Below are the code and all the weights of a small trained network. Each question names an input and a class and asks about switching units off, where a switched-off unit gives its printed mean instead of its output.

import numpy as np


def w(rows, s, z=0):
    codes = np.array(rows[::2]) - 128.0
    scale = np.full(codes.shape[1], s)
    scale[-1] = z or s
    return codes * scale


def norm(h):
    return h / np.sqrt((h * h).mean(-1, keepdims=True) + 1e-5)


def f(y):
    return y / 2 * (1 + np.tanh(0.7978845608 * (y + 0.044715 * y**3)))


def log_softmax(a):
    a = a - a.max(-1, keepdims=True)
    return a - np.log(np.exp(a).sum(-1, keepdims=True))


def net(x, mask):
    res = np.array(x, float).reshape(1, 5) / 4 @ E
    u = 0
    for l in range(3):
        y = f(norm(res) @ A[l][:, :-1].T + A[l][:, -1])
        res = res + np.where(mask[u : u + 11], y, B[l][:, -1]) @ B[l][:, :-1]
        u += 11
    return log_softmax(norm(res)[-1] @ U[:, :-1].T + U[:, -1])


A, B = {}, {}
E = w([
[126,127,129,129,128,129,127,126],'x0',
[118,209,48,132,74,60,78,71],'x1',
[122,128,128,128,126,130,128,126],'x2',
[143,169,138,69,206,162,169,5],'x3',
[131,79,37,194,197,84,181,121],'x4',
],0.0012)
A[0] = w([
[90,129,130,124,125,126,139,127,129],'L0N0',
[59,168,222,52,37,157,97,139,57],'L0N1',
[104,76,126,180,61,63,56,255,26],'L0N2',
[73,70,39,221,192,58,232,114,66],'L0N3',
[161,128,127,134,125,132,125,126,127],'L0N4',
[206,69,177,158,175,213,166,179,2],'L0N5',
[61,161,207,61,43,151,112,136,39],'L0N6',
[59,153,193,67,53,142,125,135,12],'L0N7',
[104,129,130,122,130,122,132,130,127],'L0N8',
[117,127,134,123,122,116,141,128,128],'L0N9',
[110,84,121,177,70,73,58,249,26],'L0N10',
],0.0021,0.0013)
B[0] = w([
[156,126,129,120,125,122,139,128,129],'L0N0',
[201,126,99,158,199,155,62,158,195],'L0N1',
[140,164,114,182,85,202,215,49,208],'L0N2',
[204,121,101,128,178,181,3,164,254],'L0N3',
[104,126,129,135,130,133,117,126,127],'L0N4',
[73,145,137,77,94,30,131,148,147],'L0N5',
[191,135,97,152,183,142,71,146,155],'L0N6',
[187,142,96,149,166,127,82,131,114],'L0N7',
[146,128,126,122,125,124,135,129,127],'L0N8',
[141,125,130,127,126,124,131,126,128],'L0N9',
[140,162,111,174,90,190,207,58,188],'L0N10',
],0.002,0.00096)
A[1] = w([
[119,151,140,30,234,121,146,7,40],'L1N0',
[135,121,132,130,127,142,101,139,121],'L1N1',
[127,223,46,144,42,25,63,39,11],'L1N2',
[122,116,102,202,13,110,128,233,50],'L1N3',
[119,131,126,134,133,130,134,128,122],'L1N4',
[118,149,141,28,235,112,137,19,47],'L1N5',
[132,221,49,147,45,26,61,42,19],'L1N6',
[83,64,11,217,225,35,229,115,12],'L1N7',
[88,134,99,136,123,69,167,105,94],'L1N8',
[110,154,137,33,226,122,160,3,1],'L1N9',
[134,25,243,115,188,218,223,225,100],'L1N10',
],0.0018,0.00061)
B[1] = w([
[128,122,116,218,40,161,160,152,195],'L1N0',
[132,131,98,128,133,119,132,112,132],'L1N1',
[76,59,186,58,177,86,177,168,199],'L1N2',
[137,172,116,139,123,171,180,6,160],'L1N3',
[138,127,137,123,122,126,129,130,126],'L1N4',
[131,121,109,215,41,156,158,148,193],'L1N5',
[77,63,180,59,176,85,173,163,198],'L1N6',
[195,195,162,73,152,188,21,176,191],'L1N7',
[141,141,190,100,127,162,134,133,115],'L1N8',
[130,120,137,212,40,167,159,163,179],'L1N9',
[75,136,106,81,131,21,136,93,249],'L1N10',
],0.0022,0.0012)
A[2] = w([
[158,109,68,171,212,118,71,139,121],'L2N0',
[125,155,125,110,131,131,134,99,164],'L2N1',
[90,77,194,95,178,115,191,182,3],'L2N2',
[167,168,190,72,104,177,5,138,44],'L2N3',
[147,166,182,79,100,172,32,136,23],'L2N4',
[156,117,139,140,171,167,157,86,126],'L2N5',
[103,65,202,111,179,130,198,196,57],'L2N6',
[80,161,160,94,81,139,137,119,2],'L2N7',
[164,109,141,150,135,194,148,164,31],'L2N8',
[113,112,107,219,25,114,109,227,80],'L2N9',
[150,149,129,124,147,179,164,62,126],'L2N10',
],0.0021,0.00067)
B[2] = w([
[168,147,222,91,105,172,57,165,252],'L2N0',
[119,75,155,159,139,124,141,160,158],'L2N1',
[104,200,3,94,95,53,76,82,142],'L2N2',
[179,77,23,186,233,121,104,175,233],'L2N3',
[159,83,19,181,219,114,129,152,158],'L2N4',
[127,169,112,138,53,122,94,155,164],'L2N5',
[80,207,50,77,96,38,92,60,181],'L2N6',
[127,67,15,169,174,103,163,137,85],'L2N7',
[128,209,5,154,102,94,106,74,124],'L2N8',
[148,173,190,132,162,194,184,2,193],'L2N9',
[116,109,92,184,76,112,138,165,179],'L2N10',
],0.0017,0.00044)
U = w([
[128,150,146,219,42,204,209,74,255],'0',
[215,114,103,136,219,163,7,196,127],'1',
[30,119,137,21,131,2,150,125,4],'2',
],0.0073,0.00081)

Each question gives the input, the list of numbers given to net, and the class t.
The units are the neurons (one row each of A and B). Each row of codes is followed by its name. A weight is (code - 128) times the scale printed after its matrix; where a second scale follows, it is the last column's (A, B and U).
mask holds one flag per neuron, layer by layer. A switched-off neuron (its flag False) gives its mean, the last column of its row in B, instead of its output. The means were averaged over made-up inputs and are rounded, as every weight is.
A unit's drop is (log p(t) with every unit on - log p(t) with that unit switched off) / (log p(t) with every unit on - log p(t) with every unit switched off).
The circuit of an input: a set's keep is (log p(t) with only the set's units on - log p(t) with every unit switched off) / (log p(t) with every unit on - log p(t) with every unit switched off). Starting from the 12 units with the biggest drops (on a tie, the unit counted first), units are removed one at a time, each time the one whose removal leaves the highest keep (on an exact tie, the one counted first), for as long as the keep stays at least 0.8.
circuit, biggest first: the units of the circuit, biggest drop first
top k neurons: the k neurons with the biggest drops, biggest first
top k neurons in layer l: the k neurons of layer l with the biggest drops, biggest first
drop of u: that unit's drop, to one decimal
input [-1,-6,4,1,-5], class 2: top 4 neurons : (L1N10, L0N3, L1N7, L0N5)
input [8,7,2,-3,8], class 1: circuit, biggest first : (L0N3, L1N7)
input [5,-4,2,3,1], class 2: circuit, biggest first : (L1N10)
input [-7,-6,-7,1,-4], class 2: top 3 neurons : (L0N3, L1N10, L1N7)
input [-6,-6,-7,-6,5], class 0: top 2 neurons : (L0N2, L0N10)
input [7,-4,4,-7,-6], class 0: circuit, biggest first : (L0N2, L0N10)
input [0,7,3,-8,3], class 0: circuit, biggest first : (L0N2, L2N9)
input [0,-2,-5,-8,8], class 0: top 4 neurons : (L0N2, L0N10, L1N3, L0N1)
input [2,3,3,-2,-4], class 1: top 2 neurons in layer 0 : (L0N1, L0N6)
input [0,-2,-8,-3,-3], class 0: top 2 neurons : (L0N3, L1N7)
input [1,-3,3,0,2], class 2: top 3 neurons : (L1N10, L0N1, L0N6)
input [2,-2,-1,1,0], class 2: top 2 neurons : (L0N2, L0N10)
input [7,4,-2,4,6], class 1: top 2 neurons : (L1N7, L0N3)
input [-3,5,-8,1,-7], class 1: top neuron : (L0N1)
input [3,-5,-7,4,0], class 2: top 3 neurons : (L1N10, L0N2, L0N10)
input [-4,7,-8,-8,0], class 0: top 3 neurons : (L0N2, L0N10, L1N10)
input [0,-5,-6,1,4], class 2: top 2 neurons : (L1N10, L0N1)
input [-7,-8,7,-8,6], class 0: top 4 neurons in layer 1 : (L1N2, L1N6, L1N3, L1N7)
input [-7,-1,-5,-7,6], class 0: top 2 neurons in layer 0 : (L0N2, L0N10)
input [-5,2,3,5,8], class 1: circuit, biggest first : (L1N7)
input [7,-6,1,-5,-3], class 2: top 2 neurons in layer 2 : (L2N6, L2N2)
input [-6,2,-8,5,-8], class 1: drop of L0N2 : 0.1
input [8,-7,3,-5,0], class 2: drop of L1N10 : 0.7
input [-7,-7,0,-5,-3], class 2: drop of L1N0 : 0.2
